Where the symbols take the objects:
z629: k>z132, o>z140, x>z805, j>z266, p>z234, f>z852
z65: k>z748, o>z284, x>z899, j>z852, p>z629, f>-
z852: k>z15, o>z14, x>z328, j>z629, p>z266, f>z65
z622: k>z14, o>z22, x>z15, j>z99, p>z295, f>z231
z259: k>z234, o>z419, x>z974, j>-, p>-, f>z279
z157: k>z328, o>z15, x>z22, j>z81, p>z94, f>z368
z394: k>z219, o>z899, x>z284, j>z115, p>z753, f>-
z15: k>z852, o>z622, x>z157, j>z132, p>z279, f>z748
z933: k>z560, o>z94, x>z295, j>z576, p>-, f>z407
z219: k>z394, o>z368, x>z231, j>z22, p>z407, f>-
z182: k>z576, o>z689, x>z921, j>-, p>-, f>z560
z368: k>z899, o>z748, x>z219, j>z157, p>z81, f>-
z279: k>z266, o>z295, x>z94, j>z259, p>-, f>z132
z419: k>z921, o>z576, x>z259, j>-, p>-, f>z295
z140: k>z99, o>z753, x>z629, j>z739, p>z921, f>z14
z234: k>z259, o>z921, x>z689, j>-, p>-, f>z266
z94: k>z688, o>z279, x>z933, j>z974, p>-, f>z81
z81: k>z805, o>z132, x>z407, j>z94, p>z974, f>z157
z739: k>z295, o>z560, x>z266, j>z921, p>-, f>z140
z974: k>z689, o>z259, x>z576, j>-, p>-, f>z94
z748: k>z65, o>z231, x>z368, j>z15, p>z132, f>-
z407: k>z753, o>z81, x>z99, j>z933, p>z576, f>z22
z284: k>z231, o>z394, x>z65, j>z14, p>z140, f>-
z921: k>z419, o>z182, x>z234, j>-, p>-, f>z739
z14: k>z622, o>z115, x>z852, j>z140, p>z739, f>z284
z231: k>z284, o>z219, x>z748, j>z622, p>z99, f>-
z266: k>z279, o>z739, x>z688, j>z234, p>-, f>z629
z576: k>z182, o>z974, x>z419, j>-, p>-, f>z933
z99: k>z140, o>z407, x>z132, j>z295, p>z419, f>z622
z295: k>z739, o>z933, x>z279, j>z419, p>-, f>z99
z22: k>z115, o>z157, x>z622, j>z407, p>z933, f>z219
z560: k>z933, o>z688, x>z739, j>z182, p>-, f>z753
z115: k>z22, o>z328, x>z14, j>z753, p>z560, f>z394
z328: k>z157, o>z852, x>z115, j>z805, p>z688, f>z899
z689: k>z974, o>z234, x>z182, j>-, p>-, f>z688
z132: k>z629, o>z99, x>z81, j>z279, p>z259, f>z15
z753: k>z407, o>z805, x>z140, j>z560, p>z182, f>z115
z899: k>z368, o>z65, x>z394, j>z328, p>z805, f>-
z688: k>z94, o>z266, x>z560, j>z689, p>-, f>z805
z805: k>z81, o>z629, x>z753, j>z688, p>z689, f>z328

In the rows, 427 means zero.

The rows follow the links: the fewer symbols apart two objects are, the more alike their rows tend to be.

Each row is also shifted at random along 3 hidden directions that mean nothing.

Rows with their objects:
[ 377,  584,  498,  384,  446,  669,  327,  325,  490,  494,  469,  428,  250,  328,  512,  503,  468,  410,  479,  224,  352,  347,  247,  426,  291,  391,  358,  416,  297,  420,  277] | z219
[ 446,  441,  404,  436,  367,  468,  451,  538,  463,  404,  391,  506,  515,  436,  502,  509,  542,  476,  596,  493,  404,  358,  454,  478,  576,  422,  271,  358,  476,  406,  369] | z94
[ 425,  405,  432,  386,  373,  545,  517,  382,  392,  414,  523,  435,  262,  461,  500,  438,  390,  437,  530,  202,  373,  441,  416,  513,  391,  433,  388,  395,  348,  539,  343] | z22
[ 166,  333,  390,  360,  327,  311,  550,  387,  454,  408,  401,  441,  353,  617,  442,  412,  472,  248,  343,  432,  412,  364,  462,  391,  489,  455,  456,  503,  546,  409,  481] | z899
[ 277,  502,  437,  475,  562,  433,  267,  526,  409,  422,  393,  336,  543,  237,  275,  343,  450,  534,  378,  518,  518,  483,  337,  396,  404,  436,  565,  326,  305,  360,  450] | z921
[ 197,  459,  466,  421,  417,  488,  426,  540,  377,  316,  457,  453,  509,  351,  479,  390,  591,  502,  620,  334,  496,  364,  469,  554,  585,  394,  397,  270,  369,  431,  446] | z933
[ 449,  467,  382,  430,  386,  571,  430,  486,  502,  486,  432,  508,  371,  422,  498,  573,  473,  492,  546,  402,  319,  435,  335,  431,  468,  478,  234,  382,  418,  439,  249] | z81
[ 493,  460,  473,  517,  473,  540,  341,  420,  457,  522,  466,  552,  451,  324,  475,  556,  315,  568,  464,  491,  318,  498,  377,  434,  282,  445,  212,  476,  398,  427,  316] | z132
[ 489,  426,  450,  320,  346,  365,  508,  295,  429,  402,  399,  344,  306,  568,  467,  379,  481,  236,  353,  308,  450,  298,  440,  404,  431,  364,  541,  507,  503,  406,  516] | z394
[ 266,  446,  327,  391,  434,  379,  405,  583,  480,  421,  323,  396,  499,  460,  345,  444,  561,  398,  382,  588,  468,  398,  355,  344,  578,  520,  481,  352,  471,  353,  413] | z688
[ 239,  547,  494,  411,  420,  600,  352,  446,  439,  351,  451,  449,  428,  312,  529,  408,  603,  467,  609,  275,  466,  299,  371,  519,  483,  340,  374,  314,  332,  376,  392] | z407
[ 576,  513,  488,  493,  539,  558,  297,  427,  392,  450,  485,  430,  480,  214,  429,  427,  373,  605,  521,  372,  441,  493,  405,  497,  321,  400,  369,  370,  298,  443,  382] | z295
[ 188,  372,  371,  543,  501,  460,  371,  596,  383,  431,  481,  509,  539,  305,  339,  443,  337,  646,  523,  542,  397,  596,  455,  472,  440,  523,  312,  334,  357,  486,  344] | z259
[ 158,  401,  513,  477,  408,  472,  412,  332,  435,  450,  467,  570,  427,  438,  528,  483,  395,  411,  447,  424,  367,  407,  489,  457,  339,  389,  273,  513,  488,  394,  456] | z748
[ 462,  366,  452,  423,  379,  273,  460,  312,  451,  436,  375,  439,  475,  557,  443,  406,  409,  278,  272,  554,  429,  362,  496,  353,  407,  381,  462,  593,  611,  343,  579] | z852

The symbols that take the first to the second take the third to the fourth, perhaps in another order. What is the fourth?
Answers are names.
[ 426,  469,  523,  508,  447,  485,  351,  407,  468,  450,  415,  566,  566,  342,  546,  514,  443,  496,  503,  536,  372,  384,  466,  463,  377,  348,  209,  486,  514,  358,  457]
: [ 684,  467,  416,  435,  375,  453,  435,  526,  461,  390,  384,  473,  526,  407,  497,  502,  554,  495,  571,  507,  414,  366,  444,  465,  572,  406,  310,  365,  495,  396,  410]
:: [ 273,  370,  545,  486,  385,  375,  446,  340,  413,  384,  466,  596,  527,  492,  578,  448,  444,  413,  494,  484,  403,  339,  601,  507,  429,  318,  235,  527,  569,  384,  541]
: z94

[ 751,  356,  312,  315,  370,  393,  593,  358,  412,  486,  467,  275,  160,  576,  348,  416,  255,  316,  283,  238,  387,  547,  357,  370,  341,  545,  622,  458,  370,  601,  308]
: [ 386,  518,  390,  366,  483,  493,  377,  451,  470,  445,  380,  261,  321,  358,  322,  389,  510,  368,  346,  342,  474,  414,  239,  342,  426,  466,  615,  335,  290,  403,  361]
:: [ 377,  448,  476,  432,  443,  399,  386,  300,  487,  504,  391,  427,  369,  463,  421,  463,  358,  316,  253,  486,  381,  406,  375,  300,  314,  411,  425,  573,  495,  364,  447]
: z852

[ 811,  534,  411,  389,  446,  597,  395,  456,  448,  446,  459,  377,  357,  306,  461,  482,  452,  529,  560,  274,  406,  433,  329,  478,  408,  439,  397,  324,  284,  495,  283]
: [ 526,  330,  324,  352,  384,  283,  579,  513,  348,  332,  415,  306,  420,  555,  340,  305,  454,  367,  419,  379,  510,  444,  524,  446,  586,  483,  636,  383,  436,  484,  522]
:: [ 503,  466,  569,  439,  458,  515,  380,  281,  393,  406,  505,  487,  403,  366,  533,  420,  378,  464,  489,  290,  410,  382,  476,  520,  294,  300,  355,  499,  395,  417,  462]
: z14

[ 762,  387,  338,  429,  343,  444,  541,  512,  456,  438,  433,  479,  401,  495,  486,  535,  422,  504,  551,  446,  355,  486,  459,  461,  548,  498,  268,  393,  473,  518,  314]
: [ 510,  518,  547,  465,  488,  497,  323,  417,  376,  366,  449,  467,  575,  265,  498,  377,  478,  537,  553,  403,  495,  364,  497,  535,  414,  295,  363,  384,  390,  371,  523]
:: [ 731,  542,  567,  455,  491,  554,  316,  323,  413,  443,  479,  448,  453,  262,  518,  430,  404,  526,  506,  337,  428,  400,  420,  502,  282,  307,  345,  454,  349,  406,  429]
: z81

[ 372,  313,  395,  534,  415,  380,  470,  503,  371,  410,  478,  554,  545,  422,  429,  455,  307,  580,  514,  525,  392,  568,  570,  514,  458,  473,  281,  422,  469,  493,  422]
: [ 329,  411,  441,  404,  383,  505,  493,  452,  377,  337,  483,  458,  397,  431,  503,  410,  500,  470,  616,  253,  444,  384,  464,  571,  499,  393,  397,  330,  354,  498,  435]
:: [ 454,  494,  470,  438,  469,  351,  326,  390,  501,  484,  312,  414,  538,  413,  396,  443,  463,  358,  257,  637,  448,  369,  378,  290,  396,  383,  448,  529,  534,  267,  510]
: z115

[ 735,  492,  452,  390,  412,  530,  428,  460,  422,  352,  437,  411,  436,  370,  506,  447,  550,  488,  605,  310,  466,  344,  426,  526,  500,  363,  392,  340,  380,  430,  394]
: [ 458,  425,  368,  362,  418,  376,  453,  510,  396,  366,  380,  295,  431,  437,  340,  336,  506,  389,  391,  411,  525,  403,  379,  401,  533,  450,  609,  319,  381,  416,  459]
:: [ 480,  354,  473,  419,  439,  253,  498,  354,  327,  331,  437,  360,  489,  495,  351,  275,  372,  378,  320,  433,  535,  428,  557,  416,  413,  378,  619,  489,  467,  429,  634]
: z99

[ 572,  394,  335,  424,  428,  517,  506,  524,  357,  413,  531,  408,  309,  380,  396,  441,  331,  560,  574,  244,  394,  586,  410,  514,  445,  526,  426,  299,  269,  617,  253]
: [ 671,  529,  449,  379,  404,  620,  394,  404,  441,  459,  481,  393,  301,  343,  496,  484,  455,  491,  559,  221,  368,  421,  329,  498,  368,  401,  381,  342,  293,  478,  281]
:: [ 308,  338,  285,  423,  401,  299,  515,  605,  414,  381,  359,  397,  523,  495,  318,  388,  476,  448,  423,  568,  476,  481,  449,  389,  615,  549,  490,  331,  471,  445,  422]
: z688

[ 595,  349,  264,  372,  358,  336,  567,  497,  467,  490,  375,  358,  303,  596,  342,  473,  368,  333,  306,  472,  382,  503,  370,  327,  486,  564,  502,  452,  501,  508,  321]
: [ 490,  467,  388,  467,  515,  370,  326,  480,  470,  487,  352,  378,  528,  352,  318,  456,  381,  468,  284,  625,  436,  473,  366,  306,  385,  468,  455,  452,  459,  352,  414]
:: [ 345,  452,  472,  430,  490,  401,  380,  324,  405,  459,  439,  359,  385,  398,  362,  330,  352,  368,  273,  380,  463,  432,  384,  374,  282,  396,  580,  497,  369,  410,  487]
: z753

[ 331,  399,  300,  425,  487,  428,  428,  593,  384,  412,  429,  305,  398,  352,  255,  367,  409,  506,  430,  405,  488,  559,  318,  408,  499,  573,  603,  264,  275,  498,  341]
: [ 243,  338,  367,  491,  472,  282,  419,  567,  389,  391,  384,  427,  590,  417,  288,  355,  382,  499,  374,  636,  496,  534,  494,  394,  541,  489,  478,  393,  463,  406,  502]
:: [ 311,  495,  532,  462,  488,  604,  348,  293,  426,  503,  518,  477,  313,  310,  470,  455,  321,  467,  426,  273,  375,  459,  346,  457,  196,  382,  370,  463,  302,  459,  347]
: z368

[ 557,  409,  427,  437,  492,  365,  415,  369,  368,  449,  454,  301,  401,  399,  318,  334,  307,  403,  274,  404,  481,  496,  426,  386,  312,  440,  617,  468,  381,  448,  490]
: [ 547,  310,  416,  513,  399,  397,  517,  411,  398,  453,  497,  554,  457,  479,  464,  502,  239,  525,  481,  476,  331,  561,  563,  480,  375,  473,  242,  509,  504,  533,  389]
:: [ 300,  375,  499,  408,  396,  309,  496,  276,  377,  388,  452,  413,  395,  539,  445,  321,  376,  291,  317,  364,  480,  378,  536,  426,  372,  350,  535,  537,  496,  417,  602]
: z748

[ 558,  292,  404,  513,  410,  362,  502,  486,  377,  414,  484,  550,  527,  462,  446,  463,  305,  561,  518,  506,  382,  549,  599,  516,  458,  474,  275,  451,  503,  526,  443]
: [ 495,  408,  441,  415,  489,  332,  422,  376,  365,  415,  428,  328,  423,  415,  323,  312,  327,  382,  282,  411,  493,  488,  472,  404,  356,  425,  620,  480,  391,  453,  529]
:: [ 392,  413,  395,  413,  341,  512,  488,  413,  481,  479,  466,  527,  313,  510,  524,  547,  414,  410,  512,  361,  300,  453,  397,  459,  437,  470,  262,  441,  460,  488,  298]
: z65

[ 618,  511,  400,  408,  464,  604,  379,  506,  446,  433,  470,  378,  357,  283,  436,  467,  455,  560,  563,  283,  412,  462,  316,  502,  431,  445,  401,  290,  265,  491,  280]
: [ 242,  348,  440,  548,  452,  468,  415,  455,  411,  468,  511,  578,  469,  385,  437,  489,  283,  575,  483,  496,  343,  559,  493,  480,  342,  495,  236,  461,  412,  497,  354]
:: [ 501,  327,  371,  452,  475,  285,  489,  464,  308,  389,  461,  325,  465,  422,  272,  282,  284,  479,  326,  443,  498,  589,  490,  415,  401,  482,  621,  420,  390,  530,  490]
: z805

[ 627,  440,  377,  319,  373,  363,  495,  413,  419,  400,  393,  279,  333,  508,  380,  356,  495,  319,  363,  333,  490,  381,  398,  386,  479,  424,  626,  402,  410,  457,  464]
: [ 247,  277,  483,  494,  414,  381,  544,  419,  275,  312,  572,  522,  486,  435,  448,  328,  296,  533,  548,  332,  452,  531,  648,  612,  403,  400,  408,  423,  402,  572,  533]
:: [ 701,  377,  417,  473,  457,  412,  469,  470,  318,  380,  492,  440,  498,  354,  411,  384,  323,  591,  543,  398,  458,  543,  548,  521,  434,  433,  408,  378,  379,  526,  445]
: z234

[ 306,  419,  328,  473,  434,  487,  433,  606,  433,  434,  438,  476,  468,  358,  379,  489,  443,  588,  558,  471,  402,  525,  380,  461,  537,  531,  321,  281,  364,  476,  291]
: [ 767,  589,  438,  398,  447,  625,  346,  463,  453,  441,  431,  372,  388,  272,  494,  475,  522,  537,  562,  298,  427,  383,  302,  482,  424,  376,  380,  321,  300,  422,  300]
:: [ 299,  479,  358,  387,  420,  452,  387,  430,  530,  534,  362,  388,  302,  475,  384,  500,  454,  321,  294,  457,  367,  427,  221,  290,  396,  508,  462,  432,  418,  379,  291]
: z394

[ 536,  387,  468,  472,  413,  478,  467,  314,  453,  534,  517,  519,  295,  463,  485,  538,  237,  433,  402,  369,  292,  516,  446,  418,  255,  438,  282,  554,  445,  524,  337]
: [ 583,  436,  481,  419,  401,  306,  407,  293,  485,  473,  339,  431,  465,  505,  444,  428,  417,  279,  257,  573,  421,  339,  459,  338,  359,  369,  438,  595,  594,  331,  546]
:: [ 456,  454,  438,  407,  370,  545,  461,  345,  501,  505,  451,  486,  280,  483,  540,  555,  410,  380,  455,  336,  313,  386,  368,  412,  362,  439,  270,  482,  442,  446,  316]
: z328

[ 161,  467,  358,  398,  487,  437,  365,  573,  397,  403,  394,  303,  425,  354,  278,  338,  520,  438,  415,  416,  522,  436,  299,  379,  516,  492,  613,  268,  295,  404,  391]
: [ 144,  517,  330,  395,  485,  478,  331,  511,  546,  513,  330,  372,  388,  398,  329,  493,  537,  364,  323,  538,  398,  399,  196,  270,  459,  514,  461,  351,  396,  332,  312]
:: [ 609,  468,  412,  418,  413,  488,  426,  504,  411,  357,  426,  404,  502,  365,  470,  393,  536,  529,  602,  381,  480,  392,  459,  532,  545,  396,  397,  304,  393,  450,  423]
: z94

